In the rows, 128 means zero.
Each row of numbers stands for one thing and depends on some of the facts below. Use the named rows to name the rest.

Some facts about the things:
j579 ω grotrun; j269 ω grotrun; j298 ω letro; j207 ω letro
j627 ω grotrun; j260 ω letro; j599 ω letro; j275 ω letro
j390 ω grotrun; j668 ω letro; j987 ω grotrun; j929 ω grotrun
j926 ω grotrun; j865 ω letro; j800 ω grotrun; j117 ω grotrun
j912 ω grotrun; j980 ω grotrun; j559 ω letro; j652 ω grotrun
j941 ω grotrun; j99 ω letro; j409 ω grotrun; j532 ω letro
j558 ω letro; j9 ω grotrun; j772 ω letro; j164 ω grotrun
j51 ω grotrun; j689 ω grotrun; j460 ω grotrun; j56 ω grotrun
j783 ω letro; j2 ω grotrun; j636 ω grotrun; j115 ω grotrun
j216 ω grotrun; j841 ω letro; j144 ω grotrun; j765 ω letro
j982 ω letro; j277 ω grotrun; j346 ω letro; j482 ω letro
j176 ω grotrun; j893 ω letro; j294 ω letro; j498 ω letro
j500 ω letro; j978 ω grotrun; j55 ω grotrun; j289 ω grotrun
j427 ω letro; j911 ω grotrun; j620 ω grotrun; j726 ω grotrun
j98 ω letro; j749 ω grotrun; j766 ω letro; j928 ω letro
j535 ω letro; j560 ω letro; j424 ω grotrun; j632 ω letro
j369 ω grotrun; j308 ω grotrun; j913 ω grotrun; j19 ω letro
j91 ω grotrun; j237 ω grotrun; j407 ω grotrun; j131 ω letro
j752 ω letro; j844 ω grotrun; j746 ω grotrun; j33 ω grotrun
j582 ω grotrun; j565 ω grotrun; j879 ω grotrun; j567 ω letro
j515 ω letro; j738 ω letro; j487 ω letro; j965 ω letro
j594 ω letro; j907 ω grotrun; j114 ω grotrun; j819 ω grotrun
j269 ρ j765; j269 ρ j559; j269 ρ j565; j269 ρ j532
j207 ρ j277; j207 ρ j907; j207 ρ j535; j207 ρ j260
j207 ρ j738; j275 ρ j594; j275 ρ j19; j275 ρ j746
j926 ρ j726; j926 ρ j965; j865 ρ j277; j865 ρ j51
j865 ρ j308; j865 ρ j559; j9 ρ j893; j9 ρ j560
j9 ρ j565; j9 ρ j500; j9 ρ j579; j689 ρ j535
j689 ρ j164; j689 ρ j911; j460 ρ j982; j460 ρ j912
j460 ρ j2; j460 ρ j668; j115 ρ j117; j115 ρ j987
j841 ρ j409; j841 ρ j500; j841 ρ j114; j346 ρ j928
j346 ρ j19; j346 ρ j131; j346 ρ j390; j55 ρ j99
j55 ρ j913; j55 ρ j982; j55 ρ j726; j55 ρ j559
j55 ρ j390; j55 ρ j237; j427 ρ j765; j427 ρ j599
j427 ρ j498; j427 ρ j567; j427 ρ j800; j427 ρ j289
j749 ρ j277; j749 ρ j913; j749 ρ j844; j424 ρ j51
j424 ρ j294; j424 ρ j907; j424 ρ j912; j424 ρ j515
j424 ρ j565; j424 ρ j766; j91 ρ j980; j91 ρ j599
j91 ρ j911; j752 ρ j636; j752 ρ j19; j752 ρ j407
j752 ρ j911; j752 ρ j652; j33 ρ j765; j33 ρ j409
j582 ρ j117; j582 ρ j980; j582 ρ j308; j582 ρ j482
j582 ρ j560; j582 ρ j131; j582 ρ j987; j487 ρ j98
j487 ρ j114; j487 ρ j929; j819 ρ j893; j819 ρ j978
j579 η j131; j269 η j144; j298 η j9; j298 η j907
j298 η j620; j275 η j652; j390 η j913; j390 η j567
j987 η j627; j929 η j487; j926 η j237; j117 η j390
j652 η j913; j652 η j532; j99 η j928; j532 η j487
j532 η j907; j9 η j308; j689 η j559; j460 η j907
j56 η j632; j2 η j260; j115 η j277; j115 η j929
j216 η j176; j216 η j627; j144 η j369; j427 η j164
j911 η j216; j620 η j632; j726 η j260; j98 η j567
j535 η j928; j560 η j532; j369 η j632; j308 η j260
j913 η j487; j91 η j800; j237 η j560; j237 η j800
j237 η j620; j131 η j726; j879 η j913; j879 η j632
j515 η j582; j515 η j652; j738 η j800; j965 η j369
j965 η j689; j907 η j308; j819 η j144; j819 η j424

Known rows:
[108 151 144 110 197 157] -> j99
[110  87 115 134 102 109] -> j746
[161 188 125 158 168 166] -> j98
[110 152 142 110 197 155] -> j738
[144 109 126 119  74  95] -> j689
[138  91 105 132 106 100] -> j390
[141  95 106 138  99 105] -> j117
[106 170 169  95 163 151] -> j346
[122  96 111 145  96 112] -> j980
[158  83  98 132 101 139] -> j308
[133 112 130 131  68 103] -> j424
[119  92 111 144  96 113] -> j277
[ 96 153 147 116 191 160] -> j982
[ 99 156 147 119 188 162] -> j482
[141 107 105 158  84 115] -> j978
[107 160 142 128 186 163] -> j498
[132 177 156 106 161 152] -> j427
[107 167 155 112 173 158] -> j772
[145 110 114 135  88  78] -> j56
[118  91 111 141  97 111] -> j844
[192 125  85 183  78 118] -> j929

Which thing is each row?
[160 120  97 180  74 120]	j114
[136  95 106 139  98 108]	j987
[120 151 141 107 195 165]	j131
[144  91 103 132 107 100]	j913
[111 163 143 128 184 163]	j765
[138 155 134 111 194 161]	j532
[103 169 170  93 165 150]	j752
[176 114 116 129  66 118]	j9
[155 116 123 128  70  95]	j269
[135 113 130 130  66 102]	j582
[141  87 103 128 110  99]	j652
[162 203 147 141 139 162]	j487
[109 175 155 112 178 127]	j632
[109 154 147 104 197 143]	j965
[130  99 107 151  93 113]	j565
[143 108 129 115  73  95]	j926
[146 113 113 134  91  64]	j369
[138 192 158 126 144 158]	j841
[110 173 167 100 161 152]	j865
[146 105 114 135  85 103]	j216
[146 110 102 165  82 116]	j409

The same things again, as new rows of numbers:
Some rows with their names:
[ 82  60  57 136 168 127 161 126 121 150 120 103 133 135 144 104 117 111
 146 104 102 139 133 126 137 102 149 114 147 164 137 143 123 112 114 142
 179 169 128 151 143] -> j164
[164 197 192 113 118  99 108 121 143 103 116 142  92 120 112 160 152 133
 111 100 127  82 102 148 137 137  96 151 115  79 112 123 146 164 159 103
 130  59 138 100 121] -> j298
[139 214 149 110  74 132  94 124 173  77 158 137  89 121 101 113 140 103
 129 138 183  44  96 123 133 215  91 176 128 106 130  90 139 147  90 100
 100  85 113 113 122] -> j487
[116  99  54 101 113 122 148 126  95 133 143 110 142 141 119  93 117  98
  69 114 178 130 131  75 131 133 147 115 152 147 142 169 112  97 122 135
 181 178  96 147 143] -> j114
[ 93  85  88 163 120 149 142 142 135 152 157 156 175 126 141 125  60 122
 188 119 166 167 109 108 100 130 109 156 149 132 176 119 130  61  74 136
 139 144 127 150 154] -> j424
[102  77  94 154 124 160 147 144 124 144 122 156 172 133 132 114  75 128
 178 142 122 172 112 116  97 120 113 145 156 131 167 123 121  80  74 129
 130 157 134 129 149] -> j749
[150 191 200 135 105 150 109 110 120 123 142 104 102 137 118 141 166 119
 119 157 131  82 114 169 137 105 128 141 105 130  86  99 187 159 166 112
  89 114 144 128 102] -> j482
[110  54  79 131 135 146 165 136  95 139 119 137 159 137 124 110 107 138
 136 124  86 167 120 121 104 107 137 120 138 140 140 133 109 102 117 134
 148 165 135 144 144] -> j844
[123  48  73 129 132 137 166 130  83 135 134 128 162 137 115 115 108 128
 120 105  96 177 119 120 117 106 137 129 135 140 133 129  98 100 129 148
 151 162 127 158 151] -> j912
[ 89 100  68 133 145 137 160 147 103 152 131 102 140 128 157  88 136 129
 118 113 135 172 144 126 128 120 153  99 208 132 123 152 131 144 105 136
 153 166  90 123 134] -> j289
[111 107  54 114 123 134 152 135  96 140 146 103 138 134 129  96 122 108
  85 111 161 146 141  98 124 135 150 103 175 141 146 165 118 113 111 137
 166 174  91 151 135] -> j409
[134 167 168 102 125 141 112 115 145  91  86 135  70 127 113 119 179  94
 138 152  91  44 112 145 158 140 147 156  99 140 110 115 163 148 177 105
 105 113 153 103 122] -> j594
[ 92  63  82 130 196 102 142 138 129 156 111  89 122 142 153 127 129 134
 123  98 108 148 162 120 146  93 156  76 143 175 148 171 102 136 143 161
 167 167 123 133 127] -> j911
[125 208 157 133 113 147 123 141 131 105 131 123  80 102 132 110 189 121
 133 118 139  93 126 189 148 148 155 152 157  95  69  95 165 175 165 105
  88  98 104 104 111] -> j498
[128  87  88 118 118 122 148 115 104 161 159  98 154 147 126 111 101 105
  90 129 158 151 126  88 109 103 129 113 147 146 144 161 132 108 111 133
 183 171 120 159 129] -> j978
[135 100 100 118 159 117 105 138 125 132 107 125 139 153 113 116 116 166
 100 155  89 163 171 103  95  88 144  81 101 190 140 170  65 144 106 164
 106 188 148  95 158] -> j390
[170 217 186 100  91 116 105  79 154  85 110 148 102 112 130 137 171 112
 104 124 110  84 109 180 122 119 120 204  98  72  99 109 164 149 103 119
 130 101 145 112 121] -> j632
[153 161 169 113  89 151 128 135 119  80 117 167 110 114  85 129 167 125
 132 123  96 104  95 167 136 139 135 183  83 103  97  79 129 130 163 103
  81  94 149 122 129] -> j668
[118  81 108 154 142 137 144 163 133 131 118 153 164 139 130 144  73 150
 153 117 144 178 127  96  98 131  76 114 164 115 193 151  99  81  92 112
 131 127 118 123 148] -> j460
[166 123 113 116 140  86 135  79 154 140  97 118 164 133 168 141 116 145
  74 104 117 169 148 114  94  96 107 144 130  97 155 183 118 110  62 158
 197 154 132 138 133] -> j620
[134 186 180 104  97 121 109 117 141 112 132 153  90 106 111 125 147 104
 124 130 120  70  89 152 134 145 134 187  99  91  90  96 157 158 146 104
 124  84 151  96 134] -> j558

Which thing is each row?
[180 195 187 132 126 121  97 125 131 106 166  79  91 135 110 169 165 160
  84 135 143  85 125 143 135 132 107 113  91 138  95 103 151 167 180 122
  79  88 132 142  86]	j560
[139  94  96 130 132 108 129 120 104 164 163  98 163 141 136 140 102 131
  95 132 175 164 158  82 124 121 130  83 121 160 149 160 111 109 124 156
 157 157 114 162 122]	j579
[128 157 150 134 103 141 135  98 111  90 117 146 132  71  89 146 146 114
 174 121  99  69 150 181 184 132 150 148  75 101  69  50 143 134 153  93
  96  73 141 157 129]	j260
[132 201 188 132 129 125  67 132 207 100  93 156  68 125 134 149 138 134
 165 163 126  47 123 125 144 157 117 147  93 145 136 116 139 141 148 120
  73  83 157  70 126]	j275
[132 195 185 154  97 167 106 142 154 100 139 161 120 111 110 146 127 122
 188 146 148 101  97 174 123 139 109 189 107 111 116  70 180 115 139 100
  62  91 141 113 123]	j865
[107  97  78 183 171 136 127 133 160 170 132 108 153 126 203 129  84 167
 160 136 155 151 142  88 120 140 125  93 186 153 142 143 156 106 130 148
 144 124 116 130 118]	j91
[127  71 123 158 154 127 159 104  56 162 111 106 190 110 123 147 100 133
 126 147 149 149 215 111 151  72 120  20 151 130 130 147 124 131 127  99
 155 133 100 172 112]	j308
[125  55  99 135 134 129 143 123  73 141  79 171 202  96 126 112 103 149
 135 177  86 171 208  88 147 141 155  56 118 111 117 123  71 128 126 117
 129 144 114 146 133]	j726
[117 239 182 155 118 127  91 155 178 118 138 148  90  87 151 142 143 139
 180 129 190 106 136 170 139 173 119 159 155  86 109  96 163 159 123 113
  65  61  99  72 116]	j427
[124 104 146 159 154 125 121 124 139 183 154 104 163 154 168 133  83 141
 143 171 157 166 136  96 100 110  99  89 151 153 159 162 138 132  81 133
 145 156 141 126 116]	j115
[108  64 147  97 145  68 137 117 143 184 133 148 146 155 172 129 115 105
 133 117 122 207 121 107 124 165 131 139 123 100 183 176  82 138  94 156
 196 152 131 135 120]	j144
[127 185 160 153 103 152 120 133 167  95 130 165 111  94 113 153 122 113
 205 118 138  89  89 174 138 140 114 197  96 108 108  58 167 102 115 108
  84  75 153 123 136]	j207
[108 191 165 137 124 159  93 118 188  99  99 155  83 110 139 131 135  97
 199 153 131  38 109 151 149 155 123 172 117 133 130 102 180 124 134 113
  86  89 145  94 121]	j752

